Each row is followed by roughly how far along a hidden order it lies, from 0 to 15. A new part has a new order.
(in the rows, 128 means zero)
[169 151 144 141 100 131  75 140 156 131 116 138 172 141  99 138 125 124
 132 123  96 131 139 123  93 108  63 144 131 104 124 136 119 133 139 222
 110 129 120 163  81  68 128 128 154 138 126 115 119 147 132 188 154 135
 130 141 128 180] : 12
[217  93 142 136  66 125 109 163 143 110 114 115 147  82 112 111 141 116
 139 157 134 112 178 113 123 110  52  82 124 107  76 162  69  85 150 183
 128 139 111 102 112  43 129 150 132 150 144 111 129 122 133 166 131 156
 121 179 119  85] : 7
[224 109 130 157  74 121 119 141 158 120 108 107 184 114 125 135 138 115
 159 121 138 140 133 121 116 134  85  82 116 146  64 162  94  62 149 190
 127 132 123 111 124  98 129 167 154 120 115 105 126 107 162 122 133 131
 115 145 120  65] : 2
[204  69 142 113  71 143 107 148 141 105 117 119  87  57 149 142 122 127
 150 168 130 123 180 117 121 124  83 123 112  88  85 150  80   3 118 156
 105 127 129 131 123  87 116  83 128 128 146 139 131 129 113 145 124 131
 121 131 130 113] : 12
[214  45 128 160 112 146  98 153 166  95 122  98 192 110  93 149 123 127
 116 139 113 122 145 137 116  96  37 159 133  82  83 155  46  66 180 188
 184 137 135 116 109 177 131 114 141 146 124 114 140 129 170 150 176  95
 122 137 116 105] : 15
[167  89 151 119  72 127 101 156 142 110 134 115 119  97 148 123 120 121
 159 153 137 128 180 108  98 108  42  84 115 138  41 179  71  50 107 188
 102 129 106 122 114  87 113 127 143 111 187 109 129 108 104 129 103 131
 108 153 118  82] : 5
[134  95 130 155 107 112  93 172 136 122 126 108 148  96 118 137 110 135
 142 207 111 113 182 133 144 202 128 185 168 150 116 122  91  86 142 135
 191 130 136 156 119 211 131  84 166 151 128 105 128 152 151 116 159  85
 148 120 116 118] : 15
[199  79 150 145 114 145 110 136 145 116 125 118 131  83 150 106 136 123
 124  52 122 134 146 138 121  99 108 209 118  81  99 131 103  72 187 194
 116 135 136  93 130 121 124 105 134 145 151 120 140 109 139  96 120 125
 100 127 126  88] : 14
[158  78 121 148 107 130 115 152 157 116 121 104 160  98 136 160 125 128
 132 211  95 110 146 135 135 130  69 150 146 132  76 150  33  98 141 150
 155 134 137 117  98 163 133 139 174 137 141 135 122 134 164 140 136 152
 121 145 122  96] : 6
[151 109 113 144 110 110 156  95 149 122 125 122 144  53  92 121 116 112
 127 122 119 142 112 138 129 114 112 105 106 114 116 173 102  87 174 137
 135 130 122 109 121  47 125 126 125 112 121 137 121 131 146 108 131 123
 106 118 125 119] : 7
[167 130 133 128 117 104 130 110 149 135 122 118 149  95  99 130 115  92
 174 120 137 150  97 117 125 120 102  70  96 142 133 162  40 112 189 139
 115 126 100 125 116  28 141 159 118  93 144 110 116  89 135 112  91  89
  97 123 121  90] : 2
[231  57 114 153  52 126 148 122 142  94 112 102 139  60  92  90 136 129
 132 123 132 134 136 132 124 135  91 104 124 106  97 179  93  73 155 178
 155 137 134 115 112  94 132 152 106 115 102 127 124 111 161 102 174 118
 116 166 118  53] : 9
[192  75 116 142  40 129 146 138 141  90 125 104 144  93 108  93 147 134
 141 132 139 112 168 136 123 167  84 108 132  93 111 159  85  62 183 187
 132 140 126 136 104  73 132 163 103 124 140 110 129 110 143 120 166  97
 123 151 118  68] : 8
[150 171 153 121 124 110  74 144 164 128 116 125 186 145 112 145 124 118
 160 140  99 156 135 125 106  96  95 180 153 134 182 113 135 158 152 189
 119 131 109 166  87  49 139 137 154 115 113 136 114 126 162 165 160 121
 121 147 125 144] : 12
[179 103 135 124  76 139 116 140 142 157 116 129 182  69 137 116 127 138
 146 131  66 141 152 123 109 113  82 111  97 127  68 155 100  62  98 207
  73 129 126 112 102  56 124 140 188 146 159 144 136 112 146 148  85 142
 127 131 121  99] : 2
[182 118 135 139 116 141 143 114 132 136 126 136 216 102 144 174 123 135
 139 134  85 108 111 136 111 115 135 137 109 125  74 139 143 112  91 216
 117 130 139 112 133  51 138 145 152 163 125 132 128  94 153 227  78 173
 139 162 143 130] : 0
[229 135 138 143  95 124  80 135 153 139 119 138 152 144  93 132 136 127
 144  98  74 130 152 126 104 120  58 150 124 109 132 117 156  99 105 190
 103 138 143 157  77  65 130 135 154 161 117 115 115 147 148 160 150 135
 130 138 138 149] : 11
[116  86 140 112  98  96  98 142 126 157 145 123 145 114 171 103 105 127
 133 136 112 136 153 108  98  89  81 102 127 210  18 156 152  71  99 152
 100 130 125 133  96 166 131 139 120 114 175  89 134 117 111 123 117 139
 107 161 127 146] : 0
[148 140 155 172 118 134  99 135 118 131 106 151 128 105 126 137  97 125
 158 126 152 100 105 116 104 114 161 148 136  99  65  89 142 163  80 166
 123 129 116 147 137 117 146 142 127 127 113 121 135 143 128 166 118 245
 110 128 130 121] : 5
[174 138 117 159 113 126 110 168 153 130 112 119 221 141 120 100 133 128
 187 178 117 127 217 124 128 139  57 129 136 128  71 135  88  90 133 145
 125 127  94 118 102  98 134 162 201 150 129 127 124 123 137 146 161 144
 121 194 117  44] : 1
